Here is a tiny trained network, its code and every weight. The questions are about switching its units off for an input and a class, where a switched-off unit gives its printed mean instead of its output.

import numpy as np


def w(rows, s, z=0):
    codes = np.array(rows[::2]) - 128.0
    scale = np.full(codes.shape[1], s)
    scale[-1] = z or s
    return codes * scale


def norm(h):
    return h / np.sqrt((h * h).mean(-1, keepdims=True) + 1e-5)


def f(y):
    return y / 2 * (1 + np.tanh(0.7978845608 * (y + 0.044715 * y**3)))


def log_softmax(a):
    a = a - a.max(-1, keepdims=True)
    return a - np.log(np.exp(a).sum(-1, keepdims=True))


def net(x, mask):
    res = np.array(x, float).reshape(1, 2) / 4 @ E
    u = 0
    for l in range(3):
        y = f(norm(res) @ A[l][:, :-1].T + A[l][:, -1])
        res = res + np.where(mask[u : u + 10], y, B[l][:, -1]) @ B[l][:, :-1]
        u += 10
    return log_softmax(norm(res)[-1] @ U[:, :-1].T + U[:, -1])


A, B = {}, {}
E = w([
[234,183,66,157,66,122,136,135],'x0',
[129,2,89,130,37,252,117,129],'x1',
],0.0009)
A[0] = w([
[124,130,119,133,132,128,104,131,127],'L0N1',
[126,138,101,133,139,120,56,94,89],'L0N2',
[125,62,94,129,79,193,97,134,188],'L0N3',
[86,95,178,72,154,133,60,136,126],'L0N4',
[125,167,183,123,148,87,250,147,130],'L0N5',
[129,122,139,128,119,138,173,136,156],'L0N6',
[128,126,130,133,129,128,138,125,128],'L0N7',
[197,158,37,175,88,128,105,152,96],'L0N8',
[146,153,93,140,130,112,84,120,2],'L0N9',
[129,132,110,124,134,127,67,122,123],'L0N10',
],0.0019,0.0029)
B[0] = w([
[135,123,134,125,129,126,133,119,127],'L0N1',
[140,89,165,87,97,141,140,146,91],'L0N2',
[125,211,109,142,194,62,93,111,250],'L0N3',
[171,175,134,185,106,121,208,148,160],'L0N4',
[137,122,49,111,128,140,51,93,158],'L0N5',
[117,153,108,151,146,117,118,125,159],'L0N6',
[127,130,127,124,127,129,127,129,128],'L0N7',
[59,137,211,196,127,115,229,99,137],'L0N8',
[75,3,232,25,63,190,209,215,38],'L0N9',
[129,123,139,132,119,127,141,126,123],'L0N10',
],0.0015,0.0014)
A[1] = w([
[130,26,109,130,56,225,124,138,33],'L1N1',
[250,143,118,95,49,123,153,162,72],'L1N2',
[18,55,231,67,175,133,147,145,26],'L1N3',
[129,36,110,131,64,220,126,140,45],'L1N4',
[121,130,126,132,125,126,126,131,122],'L1N5',
[135,33,116,122,54,212,136,137,3],'L1N6',
[36,64,219,74,167,132,141,141,35],'L1N7',
[131,129,120,127,131,130,121,144,138],'L1N8',
[127,130,127,128,130,130,128,135,125],'L1N9',
[18,55,230,61,176,132,146,155,3],'L1N10',
],0.0022,0.00077)
B[1] = w([
[132,227,169,90,223,2,89,122,175],'L1N1',
[60,119,109,213,79,183,226,70,108],'L1N2',
[207,181,50,231,30,159,216,83,207],'L1N3',
[133,217,160,96,209,27,95,116,122],'L1N4',
[132,126,129,126,131,130,128,122,134],'L1N5',
[151,222,142,104,196,18,108,137,7],'L1N6',
[185,174,70,212,56,144,188,107,98],'L1N7',
[126,123,140,130,127,130,127,99,155],'L1N8',
[129,129,127,127,123,127,122,118,119],'L1N9',
[179,163,89,199,54,145,181,110,173],'L1N10',
],0.0018,0.00019)
A[2] = w([
[131,118,140,123,117,126,143,88,8],'L2N1',
[101,104,139,132,143,137,145,125,141],'L2N2',
[128,169,178,83,184,37,129,150,65],'L2N3',
[129,119,134,123,123,122,131,95,43],'L2N4',
[141,136,124,129,124,121,128,125,123],'L2N5',
[103,112,148,114,143,132,121,135,142],'L2N6',
[120,46,122,144,61,197,168,134,54],'L2N7',
[112,2,132,86,126,190,97,152,86],'L2N8',
[189,154,115,197,21,135,234,117,120],'L2N9',
[116,119,135,127,133,129,129,127,118],'L2N10',
],0.0032,0.0015)
B[2] = w([
[109,125,81,106,123,137,151,196,91],'L2N1',
[173,161,109,132,75,121,146,119,125],'L2N2',
[155,167,96,96,159,45,27,72,201],'L2N3',
[107,126,67,110,131,140,147,178,103],'L2N4',
[111,112,132,125,147,137,124,134,132],'L2N5',
[187,164,89,147,87,112,144,117,128],'L2N6',
[165,169,108,66,193,53,61,135,135],'L2N7',
[127,78,149,197,87,221,92,104,137],'L2N8',
[44,154,131,235,138,152,251,48,250],'L2N9',
[145,140,104,129,114,125,132,127,122],'L2N10',
],0.002,0.0023)
U = w([
[153,184,121,74,183,26,53,104,214],'0',
[93,157,116,206,121,144,254,81,185],'1',
[148,37,147,137,89,232,61,140,167],'2',
[136,94,133,66,98,126,183,217,32],'3',
[146,96,133,56,112,131,195,207,18],'4',
[136,92,134,32,83,128,193,216,4],'5',
[135,96,133,19,84,132,198,217,10],'6',
],0.0094,0.0038)

Each question gives the input, the list of numbers given to net, and the class t.
The units are the neurons (one row each of A and B). Each row of codes is followed by its name. A weight is (code - 128) times the scale printed after its matrix; where a second scale follows, it is the last column's (A, B and U).
mask holds one flag per neuron, layer by layer. A switched-off neuron (its flag False) gives its mean, the last column of its row in B, instead of its output. The means were averaged over made-up inputs and are rounded, as every weight is.
A unit's drop is (log p(t) with every unit on - log p(t) with that unit switched off) / (log p(t) with every unit on - log p(t) with every unit switched off).
most important unit: the unit with the biggest drop
top k neurons: the k neurons with the biggest drops, biggest first
k most important neurons of layer l: the k neurons of layer l with the biggest drops, biggest first
drop when u is switched off: that unit's drop, to one decimal
input [-6,5], class 1: top 2 neurons -> L1N3, L1N7
input [-6,8], class 0: most important unit -> L1N1
input [-5,5], class 0: 2 most important neurons of layer 1 -> L1N1, L1N4
input [2,2], class 2: 2 most important neurons of layer 2 -> L2N8, L2N9
input [1,3], class 2: top 2 neurons -> L0N3, L2N9
input [3,3], class 2: 2 most important neurons of layer 0 -> L0N3, L0N4
input [0,1], class 2: top 2 neurons -> L1N1, L1N4
input [-3,1], class 2: top 2 neurons -> L0N8, L2N8
input [8,7], class 1: 2 most important neurons of layer 2 -> L2N3, L2N7
input [-3,3], class 2: top 3 neurons -> L0N3, L0N8, L2N9
input [-7,7], class 0: top 3 neurons -> L1N1, L1N4, L1N6
input [2,0], class 2: top 2 neurons -> L2N8, L1N3
input [6,6], class 0: top 4 neurons -> L1N1, L1N4, L1N6, L1N3
input [-8,-5], class 1: most important unit -> L1N3
input [6,-4], class 1: 2 most important neurons of layer 1 -> L1N2, L1N1
input [-4,4], class 0: top 2 neurons -> L0N8, L1N1
input [3,-1], class 2: drop when L2N8 is switched off -> 1.0
input [0,3], class 2: drop when L0N3 is switched off -> 3.4
